Below are the code and all the weights of a small trained network. Each question names an input and a class and asks about switching units off, where a switched-off unit gives its printed mean instead of its output.

import numpy as np


def w(rows, s, z=0):
    codes = np.array(rows[::2]) - 128.0
    scale = np.full(codes.shape[1], s)
    scale[-1] = z or s
    return codes * scale


def f(y):
    return np.maximum(y, 0)


def log_softmax(a):
    a = a - a.max(-1, keepdims=True)
    return a - np.log(np.exp(a).sum(-1, keepdims=True))


def net(x, mask):
    res = np.array(x, float).reshape(1, 2) / 4 @ E
    y = f(res @ A[0][:, :-1].T + A[0][:, -1])
    res = res + np.where(mask, y, B[0][:, -1]) @ B[0][:, :-1]
    return log_softmax(res[-1] @ U[:, :-1].T + U[:, -1])


A, B = {}, {}
E = w([
[140,48,36,98,175,75,179,40,67,186,111],'x0',
[2,47,224,210,55,51,26,94,214,194,112],'x1',
],0.011)
A[0] = w([
[119,139,172,106,121,151,159,135,150,121,125,230],'neuron 0',
[99,106,158,138,115,105,111,131,142,156,138,102],'neuron 1',
[135,8,48,129,165,84,158,52,77,167,120,148],'neuron 2',
[144,153,156,152,154,121,114,119,125,122,162,235],'neuron 3',
[118,224,197,133,118,165,87,205,173,87,140,86],'neuron 4',
[136,181,159,183,117,119,107,181,75,123,147,133],'neuron 5',
[116,115,172,126,118,99,126,120,130,153,120,119],'neuron 6',
[94,137,113,144,144,154,163,118,112,128,124,114],'neuron 7',
[177,131,89,92,154,121,159,122,109,126,128,88],'neuron 8',
[107,102,92,104,109,125,117,135,110,125,116,255],'neuron 9',
[130,83,130,178,101,103,131,123,113,167,158,97],'neuron 10',
[174,199,72,107,149,152,113,137,112,98,131,98],'neuron 11',
[124,85,160,123,123,97,114,95,130,102,101,90],'neuron 12',
[126,206,214,137,125,178,97,153,131,103,109,95],'neuron 13',
[106,97,139,140,127,137,146,126,141,120,148,150],'neuron 14',
[75,93,129,129,116,107,132,85,112,130,125,85],'neuron 15',
[156,131,115,136,123,129,105,134,129,136,129,235],'neuron 16',
[151,160,137,102,140,148,119,163,113,143,148,78],'neuron 17',
[165,187,89,120,133,165,204,149,86,102,124,125],'neuron 18',
[129,157,178,123,71,162,141,138,132,107,148,88],'neuron 19',
[117,126,135,109,118,109,118,132,148,118,89,111],'neuron 20',
[123,74,66,105,147,98,136,87,111,158,139,67],'neuron 21',
[127,130,139,120,152,103,138,152,122,136,121,215],'neuron 22',
[91,63,186,143,99,89,80,121,157,157,127,121],'neuron 23',
],0.013,0.0096)
B[0] = w([
[123,201,134,166,63,130,157,79,126,144,100,180],'neuron 0',
[117,98,129,120,158,161,102,141,111,116,137,186],'neuron 1',
[180,140,120,79,72,95,176,162,171,159,119,252],'neuron 2',
[119,219,130,168,67,147,152,74,119,149,114,176],'neuron 3',
[164,99,99,59,126,79,140,170,155,167,128,232],'neuron 4',
[161,141,127,109,119,117,150,140,142,120,144,171],'neuron 5',
[113,124,137,132,162,135,121,130,103,117,125,172],'neuron 6',
[127,120,128,132,139,127,108,143,134,138,119,142],'neuron 7',
[115,94,145,122,181,123,79,151,113,109,153,192],'neuron 8',
[84,254,131,156,79,141,142,66,155,158,100,183],'neuron 9',
[132,106,136,131,157,128,100,133,112,113,144,169],'neuron 10',
[111,96,147,137,165,147,81,131,117,108,138,204],'neuron 11',
[115,107,117,126,150,126,91,133,115,126,151,161],'neuron 12',
[166,102,112,92,127,96,156,152,153,146,121,202],'neuron 13',
[125,152,135,128,117,147,115,137,127,134,127,154],'neuron 14',
[132,109,140,123,166,132,96,153,127,121,133,168],'neuron 15',
[89,218,143,170,68,136,124,88,137,162,113,174],'neuron 16',
[118,103,137,111,169,122,100,139,129,127,146,154],'neuron 17',
[103,101,148,150,165,154,65,126,115,121,145,232],'neuron 18',
[144,83,124,104,126,100,138,128,148,129,124,168],'neuron 19',
[123,111,127,136,147,126,131,130,123,113,140,146],'neuron 20',
[170,89,109,91,123,83,159,152,150,134,132,183],'neuron 21',
[105,176,125,169,82,146,130,101,123,151,104,165],'neuron 22',
[120,119,142,143,180,162,71,125,106,102,150,249],'neuron 23',
],0.022)
U = w([
[229,122,149,47,109,14,140,185,172,181,137,119],'0',
[125,107,203,138,233,178,33,143,101,122,184,69],'1',
[120,250,175,181,36,142,136,25,135,171,83,254],'2',
[164,100,137,143,121,116,169,99,122,86,126,78],'3',
[145,112,141,141,138,122,170,117,89,113,84,79],'4',
],0.011,0.0046)

Each question gives the input, the list of numbers given to net, and the class t.
The units are the neurons (one row each of A and B). Each row of codes is followed by its name. A weight is (code - 128) times the scale printed after its matrix; where a second scale follows, it is the last column's (A, B and U).
mask holds one flag per neuron, in row order. A switched-off neuron (its flag False) gives its mean, the last column of its row in B, instead of its output. The means were averaged over made-up inputs and are rounded, as every weight is.
A unit's drop is (log p(t) with every unit on - log p(t) with that unit switched off) / (log p(t) with every unit on - log p(t) with every unit switched off).
unit that matters most: the unit with the biggest drop
top k neurons: the k neurons with the biggest drops, biggest first
drop when u is switched off: that unit's drop, to one decimal
input [-3,-1], class 2: unit that matters most : neuron 2
input [-5,-6], class 1: top 2 neurons : [neuron 18; neuron 2]
input [3,1], class 2: top 2 neurons : [neuron 4; neuron 13]
input [-2,-4], class 1: top 3 neurons : [neuron 2; neuron 18; neuron 11]
input [6,7], class 1: top 2 neurons : [neuron 23; neuron 4]
input [-1,-4], class 1: top 3 neurons : [neuron 2; neuron 18; neuron 11]
input [1,-4], class 1: top 2 neurons : [neuron 18; neuron 8]
input [-7,7], class 0: top 3 neurons : [neuron 4; neuron 13; neuron 18]
input [-1,4], class 1: top 2 neurons : [neuron 2; neuron 23]
input [3,0], class 2: top 2 neurons : [neuron 4; neuron 13]
input [-4,-6], class 1: top 2 neurons : [neuron 18; neuron 2]
input [-3,-8], class 1: drop when neuron 16 is switched off : 0.0
input [-8,6], class 0: drop when neuron 4 is switched off : 4.7
input [4,-6], class 1: drop when neuron 18 is switched off : 0.8
input [2,3], class 2: unit that matters most : neuron 18
input [0,-4], class 1: drop when neuron 2 is switched off : 0.2
